Below is a small trained network, with its code and all its weights. Each question gives an input and a class and asks what happens when units are switched off, that is, made to give their printed mean instead of their output.

import numpy as np


def w(rows, s, z=0):
    codes = np.array(rows[::2]) - 128.0
    scale = np.full(codes.shape[1], s)
    scale[-1] = z or s
    return codes * scale


def f(y):
    return np.maximum(y, 0)


def log_softmax(a):
    a = a - a.max(-1, keepdims=True)
    return a - np.log(np.exp(a).sum(-1, keepdims=True))


def net(x, mask):
    res = np.array(x, float).reshape(1, 7) / 4 @ E
    y = f(res @ A[0][:, :-1].T + A[0][:, -1])
    res = res + np.where(mask, y, B[0][:, -1]) @ B[0][:, :-1]
    return log_softmax(res[-1] @ U[:, :-1].T + U[:, -1])


A, B = {}, {}
E = w([
[128,164,86,166,105,191,75,68],'x0',
[254,194,172,140,21,80,110,141],'x1',
[111,13,95,92,97,151,88,89],'x2',
[124,125,177,215,114,209,101,159],'x3',
[127,113,168,110,166,139,161,230],'x4',
[138,185,161,134,110,179,188,71],'x5',
[138,66,203,163,90,163,90,183],'x6',
],0.0058)
A[0] = w([
[124,90,80,121,84,143,61,67,110],'n0',
[110,98,77,137,103,154,56,70,110],'n1',
[82,50,124,56,155,100,157,132,65],'n2',
[182,123,185,151,51,123,133,120,252],'n3',
[127,97,172,161,82,132,55,139,206],'n4',
[107,183,71,116,164,84,166,66,205],'n5',
[3,73,144,149,210,197,155,154,219],'n6',
],0.0069,0.0017)
B[0] = w([
[102,48,116,135,184,73,72,199,190],'n0',
[99,63,104,135,187,87,79,181,189],'n1',
[122,178,60,89,69,165,193,74,195],'n2',
[169,155,195,167,109,152,118,153,195],'n3',
[136,146,174,188,126,171,133,126,183],'n4',
[116,158,47,83,60,144,180,79,205],'n5',
[1,127,87,180,147,171,137,115,254],'n6',
],0.0086,0.0069)
U = w([
[251,173,237,153,71,150,133,133,221],'0',
[85,57,152,194,231,108,59,215,2],'1',
[92,181,82,117,88,194,197,2,90],'2',
[160,92,95,34,155,27,127,164,213],'3',
],0.0077,0.0016)

Each question gives the input, the list of numbers given to net, and the class t.
The units are the neurons (one row each of A and B). Each row of codes is followed by its name. A weight is (code - 128) times the scale printed after its matrix; where a second scale follows, it is the last column's (A, B and U).
mask holds one flag per neuron, in row order. A switched-off neuron (its flag False) gives its mean, the last column of its row in B, instead of its output. The means were averaged over made-up inputs and are rounded, as every weight is.
A unit's drop is (log p(t) with every unit on - log p(t) with that unit switched off) / (log p(t) with every unit on - log p(t) with every unit switched off).
The circuit of an input: a set's keep is (log p(t) with only the set's units on - log p(t) with every unit switched off) / (log p(t) with every unit on - log p(t) with every unit switched off). Starting from all 7 units, units are removed one at a time, each time the one whose removal leaves the highest keep (on an exact tie, the one counted first), for as long as the keep stays at least 0.8.
circuit, biggest first: the units of the circuit, biggest drop first
unit that matters most: the unit with the biggest drop
k most important neurons: the k neurons with the biggest drops, biggest first
drop of u: that unit's drop, to one decimal
input [-3,-4,0,3,8,6,3], class 2: circuit, biggest first -> n0
input [4,-1,-4,-3,-7,-7,-6], class 3: circuit, biggest first -> n6, n0
input [-4,4,6,7,0,-6,6], class 0: circuit, biggest first -> n6, n3
input [3,-2,-2,-3,7,-4,-5], class 2: 3 most important neurons -> n0, n1, n5
input [3,4,4,-5,-3,-3,-6], class 3: circuit, biggest first -> n0, n6
input [6,-2,5,-4,3,1,2], class 1: circuit, biggest first -> n5, n0
input [-2,-4,3,-5,3,5,8], class 2: 4 most important neurons -> n2, n0, n1, n6
input [-2,-3,-1,-3,3,-4,-3], class 2: circuit, biggest first -> n2, n0
input [8,5,2,-3,-8,2,-1], class 1: circuit, biggest first -> n0, n1
input [-7,4,8,-8,3,8,4], class 0: 3 most important neurons -> n6, n3, n5
input [-1,0,-3,-1,-2,-6,5], class 0: circuit, biggest first -> n6, n0
input [-3,2,1,-7,5,0,-7], class 2: circuit, biggest first -> n5, n0
input [4,3,3,3,5,6,-6], class 0: 2 most important neurons -> n6, n2
input [-6,-4,5,0,-2,-7,-1], class 2: unit that matters most -> n2
input [0,-3,4,-7,2,0,8], class 2: 2 most important neurons -> n2, n1
input [-3,5,4,4,-8,5,-6], class 0: 3 most important neurons -> n6, n3, n2
input [7,8,3,-1,-6,-1,0], class 1: 3 most important neurons -> n0, n1, n2
input [5,4,3,-1,-5,2,-3], class 3: 3 most important neurons -> n0, n6, n1
input [7,0,6,-1,-3,-2,-4], class 3: 2 most important neurons -> n6, n5
input [-1,-8,3,-7,4,0,6], class 2: circuit, biggest first -> n2
input [1,2,5,0,8,6,-3], class 0: 2 most important neurons -> n6, n5
input [-1,6,6,5,-5,7,-7], class 0: 2 most important neurons -> n6, n3
input [2,2,-8,5,6,-8,-8], class 0: 3 most important neurons -> n6, n0, n1
input [4,6,3,-7,-4,-2,-2], class 3: 2 most important neurons -> n0, n6
input [-7,-6,7,-1,-1,-2,-6], class 2: drop of n2 -> 0.3
input [6,2,7,-1,3,-4,-2], class 1: drop of n0 -> 0.2
input [0,7,5,1,8,3,-6], class 0: drop of n6 -> 0.2
input [5,0,4,-3,-3,2,8], class 1: drop of n5 -> 0.0
